Here is a tiny trained network, its code and every weight. The questions are about switching its units off for an input and a target symbol, where a switched-off unit gives its printed mean instead of its output.

import numpy as np


def w(rows, s, z=0):
    codes = np.array(rows[::2]) - 128.0
    scale = np.full(codes.shape[1], s)
    scale[-1] = z or s
    return codes * scale


def f(y):
    return np.maximum(y, 0)


def softmax(a):
    e = np.exp(a - a.max(-1, keepdims=True))
    return e / e.sum(-1, keepdims=True)


def log_softmax(a):
    a = a - a.max(-1, keepdims=True)
    return a - np.log(np.exp(a).sum(-1, keepdims=True))


def net(x, mask):
    ids = ['αζηλμξω'.index(c) for c in x.split()]
    T = len(ids)
    res = E[ids] + P[:T]
    r = res
    for j in range(2):
        rows = slice(4 * j, 4 * j + 4)
        q, k, v = (r @ M[0][rows].T for M in (Q, K, V))
        z = softmax(np.where(np.tri(T) > 0, q @ k.T / 4**0.5, -1e9)) @ v
        o = O[0][rows]
        res = res + np.where(mask[j], z, o[:, -1]) @ o[:, :-1]
    y = f(res @ A[0][:, :-1].T + A[0][:, -1])
    res = res + np.where(mask[2:10], y, B[0][:, -1]) @ B[0][:, :-1]
    return log_softmax(res[-1] @ U[:, :-1].T + U[:, -1])


Q, K, V, O, A, B = {}, {}, {}, {}, {}, {}
E = w([
[58,167,205,160],'α',
[123,181,22,78],'ζ',
[206,75,43,193],'η',
[8,78,35,120],'λ',
[163,66,158,107],'μ',
[144,166,239,23],'ξ',
[14,23,1,203],'ω',
],0.014)
P = w([
[147,151,4,51],'0',
[88,116,130,152],'1',
[93,117,132,146],'2',
[93,116,133,146],'3',
[92,117,132,146],'4',
[89,120,136,143],'5',
[96,119,134,144],'6',
[94,123,135,141],'7',
[100,122,137,142],'8',
[95,122,133,141],'9',
[94,122,135,141],'10',
[102,124,132,142],'11',
[95,122,132,137],'12',
],0.015)
Q[0] = w([
[188,151,186,179],'H0',
[100,82,65,57],'H0',
[101,65,201,120],'H0',
[185,112,194,231],'H0',
[125,165,81,189],'H1',
[91,107,165,65],'H1',
[248,120,155,212],'H1',
[137,132,208,112],'H1',
],0.012)
K[0] = w([
[110,171,180,205],'H0',
[158,108,6,43],'H0',
[105,143,240,114],'H0',
[180,133,142,233],'H0',
[99,228,123,144],'H1',
[87,153,200,144],'H1',
[228,117,159,206],'H1',
[193,154,208,116],'H1',
],0.011)
V[0] = w([
[140,101,87,28],'H0',
[246,119,79,221],'H0',
[99,97,39,163],'H0',
[36,1,143,94],'H0',
[166,142,77,243],'H1',
[86,118,121,117],'H1',
[49,164,127,153],'H1',
[87,180,149,254],'H1',
],0.0092)
O[0] = w([
[109,83,211,161,219],'H0',
[174,190,124,254,69],'H0',
[223,109,134,166,254],'H0',
[115,106,89,98,205],'H0',
[82,94,101,89,118],'H1',
[114,80,104,214,196],'H1',
[99,197,54,120,210],'H1',
[174,117,159,187,113],'H1',
],0.011,0.008)
A[0] = w([
[76,120,78,120,66],'N0',
[121,160,79,158,103],'N1',
[164,56,142,163,58],'N2',
[184,159,174,34,35],'N3',
[157,196,216,217,45],'N4',
[140,117,33,205,212],'N5',
[159,58,147,132,144],'N6',
[11,134,161,209,254],'N7',
],0.012,0.0043)
B[0] = w([
[80,132,118,124,181],'N0',
[53,112,78,107,157],'N1',
[217,105,132,71,192],'N2',
[149,192,169,246,150],'N3',
[158,46,30,79,167],'N4',
[81,113,200,202,254],'N5',
[112,189,254,23,178],'N6',
[212,204,69,101,231],'N7',
],0.0082,0.019)
U = w([
[63,90,113,161,129],'α',
[242,157,134,89,202],'ζ',
[137,60,210,181,93],'η',
[153,20,164,1,152],'λ',
[177,87,91,136,4],'μ',
[164,176,74,50,199],'ξ',
[146,255,180,203,146],'ω',
],0.0086,0.0042)

Each question gives the input, a string of symbols that net reads in full, and the target symbol t.
The units are the heads (4 rows each of Q, K, V and O) and the neurons (one row each of A and B). Each row of codes is followed by its name. A weight is (code - 128) times the scale printed after its matrix; where a second scale follows, it is the last column's (O, A, B and U).
mask holds one flag per unit, heads first, then neurons. A switched-off unit (its flag False) gives its mean, the last column of its rows in O or B, instead of its output. The means were averaged over made-up inputs and are rounded, as every weight is.
A unit's drop is (log p(t) with every unit on - log p(t) with that unit switched off) / (log p(t) with every unit on - log p(t) with every unit switched off).
The circuit of an input: a set's keep is (log p(t) with only the set's units on - log p(t) with every unit switched off) / (log p(t) with every unit on - log p(t) with every unit switched off). Starting from all 10 units, units are removed one at a time, each time the one whose removal leaves the highest keep (on an exact tie, the one counted first), for as long as the keep stays at least 0.8.
circuit, biggest first: the units of the circuit, biggest drop first
top k neurons: the k neurons with the biggest drops, biggest first
which heads matter: for each layer, one digit per head in row order, 1 if its drop is at least 0.15 and else 0, layers parted by /
drop of u: that unit's drop, to one decimal
input η λ μ μ α ξ α ζ η ξ, target ω: top 3 neurons => (N3; N4; N2)
input μ α α α α η λ μ ξ α η η ζ, target ω: top neuron => (N2)
input λ ζ η ζ ζ α ζ α ζ ξ ω, target λ: top 2 neurons => (N6; N2)
input μ λ ξ λ ω λ λ λ η ζ λ, target ω: top 2 neurons => (N7; N4)
input η λ ζ, target μ: circuit, biggest first => (N4; H0)
input ζ λ μ ω α η η α λ ζ λ, target ζ: circuit, biggest first => (H0; N7; N2)
input η ω α λ, target μ: circuit, biggest first => (N4; H0; N7; N5)
input λ ξ λ ω λ λ ζ ζ η μ μ ζ, target λ: circuit, biggest first => (H0; N7)
input ξ λ λ μ α λ η μ μ α ζ λ, target ξ: circuit, biggest first => (H0; N7; N5)
input α ζ ω ξ λ η λ λ η λ μ λ ζ, target α: which heads matter => 01
input λ λ λ η α ξ λ ω λ λ λ, target λ: which heads matter => 10
input μ ζ λ λ λ, target ω: top 3 neurons => (N7; N4; N5)
input μ η λ μ η α α ζ λ ω ζ, target ω: top 3 neurons => (N4; N2; N7)
input λ ω ξ ω λ μ λ ξ μ ω, target λ: drop of N2 => 0.2
input η ξ μ α η α ζ ω μ α α ζ, target μ: drop of N4 => 2.3
input ζ α μ ζ η μ ξ λ, target ζ: drop of H1 => 0.0
